Below is a small trained network, with its code and all its weights. Each question gives an input and a class and asks what happens when units are switched off, that is, made to give their printed mean instead of their output.

import numpy as np


def w(rows, s, z=0):
    codes = np.array(rows[::2]) - 128.0
    scale = np.full(codes.shape[1], s)
    scale[-1] = z or s
    return codes * scale


def norm(h):
    return h / np.sqrt((h * h).mean(-1, keepdims=True) + 1e-5)


def f(y):
    return np.maximum(y, 0)


def log_softmax(a):
    a = a - a.max(-1, keepdims=True)
    return a - np.log(np.exp(a).sum(-1, keepdims=True))


def net(x, mask):
    res = np.array(x, float).reshape(1, 5) / 4 @ E
    u = 0
    for l in range(2):
        y = f(norm(res) @ A[l][:, :-1].T + A[l][:, -1])
        res = res + np.where(mask[u : u + 11], y, B[l][:, -1]) @ B[l][:, :-1]
        u += 11
    return log_softmax(norm(res)[-1] @ U[:, :-1].T + U[:, -1])


A, B = {}, {}
E = w([
[99,173,122,129,86,136,50,98,92,183,187,159],'x0',
[146,118,97,174,123,187,80,193,192,1,242,173],'x1',
[47,117,205,91,150,25,166,177,104,117,193,188],'x2',
[214,68,166,156,126,198,186,144,56,207,174,188],'x3',
[158,53,116,201,231,72,74,51,171,154,137,153],'x4',
],0.00044)
A[0] = w([
[75,108,192,100,113,84,143,179,67,106,172,150,16],'L0N1',
[113,79,124,99,216,110,223,210,162,55,68,68,106],'L0N2',
[49,94,186,127,120,62,150,148,112,90,139,120,43],'L0N3',
[98,76,200,157,128,92,154,165,80,115,158,167,37],'L0N4',
[130,88,144,168,177,139,91,109,164,76,186,154,121],'L0N5',
[159,160,138,137,152,124,113,47,119,189,21,121,101],'L0N6',
[171,9,146,111,228,144,234,148,135,83,89,75,99],'L0N7',
[64,65,197,139,157,37,118,120,88,109,168,159,1],'L0N8',
[131,147,91,138,113,198,101,156,182,81,153,140,195],'L0N9',
[59,194,115,130,91,130,9,76,64,217,230,174,132],'L0N10',
[63,167,203,137,155,82,197,90,115,191,89,123,34],'L0N11',
],0.0013,0.0008)
B[0] = w([
[145,201,61,98,175,164,147,148,213,166,99,170,189],'L0N1',
[177,221,197,167,7,73,57,48,140,163,160,181,252],'L0N2',
[131,188,32,98,145,153,150,117,207,195,157,136,187],'L0N3',
[113,182,55,108,165,150,151,133,188,186,130,164,187],'L0N4',
[142,74,101,54,117,70,134,173,56,135,94,91,227],'L0N5',
[140,41,57,61,120,84,132,220,86,62,162,114,238],'L0N6',
[129,192,174,166,27,113,27,68,107,168,135,210,255],'L0N7',
[160,199,77,54,179,171,169,155,220,170,133,155,192],'L0N8',
[117,83,111,69,122,60,160,145,49,131,66,122,243],'L0N9',
[222,153,210,179,44,64,166,88,203,79,47,164,231],'L0N10',
[165,56,42,67,95,83,113,169,77,130,140,73,205],'L0N11',
],0.0013,0.0012)
A[1] = w([
[165,45,191,178,160,199,187,147,114,193,208,156,64],'L1N1',
[174,115,84,75,116,86,173,150,97,138,79,122,169],'L1N2',
[132,189,124,85,24,128,125,106,159,135,124,153,140],'L1N3',
[165,135,199,109,106,209,207,172,81,201,168,152,151],'L1N4',
[147,142,76,157,142,245,119,94,130,126,88,62,3],'L1N5',
[135,66,140,189,239,111,89,58,124,209,159,185,112],'L1N6',
[150,123,106,170,124,175,97,204,174,4,236,171,159],'L1N7',
[40,210,172,83,85,214,174,175,92,127,118,97,28],'L1N8',
[195,107,72,164,86,198,66,72,138,127,67,78,183],'L1N9',
[96,109,79,117,204,54,49,58,188,129,118,136,150],'L1N10',
[36,163,139,104,127,86,129,132,205,65,120,38,13],'L1N11',
],0.0017,0.00063)
B[1] = w([
[42,191,73,136,155,148,74,61,123,74,35,124,188],'L1N1',
[115,85,92,125,101,138,82,137,158,99,176,147,239],'L1N2',
[176,71,160,193,163,142,123,124,121,119,135,147,252],'L1N3',
[74,161,97,143,168,120,62,81,148,71,97,100,212],'L1N4',
[72,179,144,97,201,78,199,177,192,172,193,206,157],'L1N5',
[120,148,165,135,99,185,164,195,131,62,156,43,205],'L1N6',
[129,87,128,67,94,65,159,82,85,254,70,53,231],'L1N7',
[182,61,170,202,193,159,164,160,153,95,188,43,175],'L1N8',
[73,179,173,76,163,67,176,156,156,165,178,183,255],'L1N9',
[143,136,162,160,107,231,176,167,90,109,141,101,239],'L1N10',
[102,142,93,164,189,221,83,53,63,156,93,189,189],'L1N11',
],0.0019,0.0018)
U = w([
[81,213,100,44,209,99,206,190,230,207,199,219,151],'0',
[128,1,47,22,56,48,121,125,32,200,81,42,148],'1',
[33,194,68,187,196,224,28,27,78,57,39,152,137],'2',
[171,83,201,216,148,224,183,214,130,47,199,13,137],'3',
[219,161,230,202,24,63,94,66,154,140,109,208,128],'4',
[164,34,68,154,104,146,63,179,153,72,161,221,2],'5',
],0.0051,0.0052)

Each question gives the input, the list of numbers given to net, and the class t.
The units are the neurons (one row each of A and B). Each row of codes is followed by its name. A weight is (code - 128) times the scale printed after its matrix; where a second scale follows, it is the last column's (A, B and U).
mask holds one flag per neuron, layer by layer. A switched-off neuron (its flag False) gives its mean, the last column of its row in B, instead of its output. The means were averaged over made-up inputs and are rounded, as every weight is.
A unit's drop is (log p(t) with every unit on - log p(t) with that unit switched off) / (log p(t) with every unit on - log p(t) with every unit switched off).
The circuit of an input: a set's keep is (log p(t) with only the set's units on - log p(t) with every unit switched off) / (log p(t) with every unit on - log p(t) with every unit switched off). Starting from the 12 units with the biggest drops (on a tie, the unit counted first), units are removed one at a time, each time the one whose removal leaves the highest keep (on an exact tie, the one counted first), for as long as the keep stays at least 0.8.
circuit, biggest first: the units of the circuit, biggest drop first
k most important neurons: the k neurons with the biggest drops, biggest first
k most important neurons of layer l: the k neurons of layer l with the biggest drops, biggest first
input [1,-7,-7,0,1], class 0: circuit, biggest first	[L1N9; L1N5]
input [8,6,3,-4,8], class 3: 3 most important neurons	[L1N10; L1N6; L0N2]
input [-8,1,7,4,4], class 4: 3 most important neurons	[L0N7; L0N2; L1N9]
input [8,6,-2,2,-1], class 4: circuit, biggest first	[L0N10]
input [3,6,5,2,-2], class 1: 2 most important neurons of layer 1	[L1N7; L1N9]
input [-6,-1,5,4,-2], class 4: 2 most important neurons	[L0N2; L0N7]
input [-6,-3,-1,8,1], class 2: 2 most important neurons	[L1N1; L1N4]
input [-3,5,-8,8,-8], class 0: circuit, biggest first	[L1N5; L1N9]
input [-8,8,-7,6,4], class 1: 2 most important neurons	[L1N7; L0N5]
input [-7,-5,-3,-7,-6], class 2: 3 most important neurons	[L1N11; L1N7; L0N10]
input [-3,1,5,7,-4], class 2: circuit, biggest first	[L1N4; L1N1]
input [1,7,-8,-1,6], class 0: 3 most important neurons	[L1N9; L1N5; L0N6]
input [8,-6,2,1,8], class 3: circuit, biggest first	[L1N6; L1N10]
input [-6,4,1,-8,-5], class 2: circuit, biggest first	[L1N11]
input [-8,6,-7,-2,1], class 4: circuit, biggest first	[L0N2; L0N7]
input [-8,4,-8,6,-3], class 0: 3 most important neurons	[L1N9; L1N5; L0N10]
input [-6,-6,-5,-4,-7], class 3: circuit, biggest first	[L1N8; L1N7]
input [-2,-1,5,0,-6], class 3: 2 most important neurons of layer 1	[L1N8; L1N9]
input [2,-2,-8,6,-4], class 0: circuit, biggest first	[L1N5; L1N9]
input [-8,-3,4,-1,5], class 4: circuit, biggest first	[L0N2]
input [-4,-3,-8,7,8], class 0: 3 most important neurons	[L1N9; L1N5; L1N3]
input [7,8,2,8,-4], class 1: 3 most important neurons of layer 1	[L1N7; L1N11; L1N10]
input [-3,7,6,6,-5], class 1: 3 most important neurons	[L1N7; L1N9; L1N5]
input [-1,0,1,-7,-5], class 2: 2 most important neurons of layer 1	[L1N11; L1N6]
input [-3,5,6,8,-1], class 2: circuit, biggest first	[L1N1; L1N4]
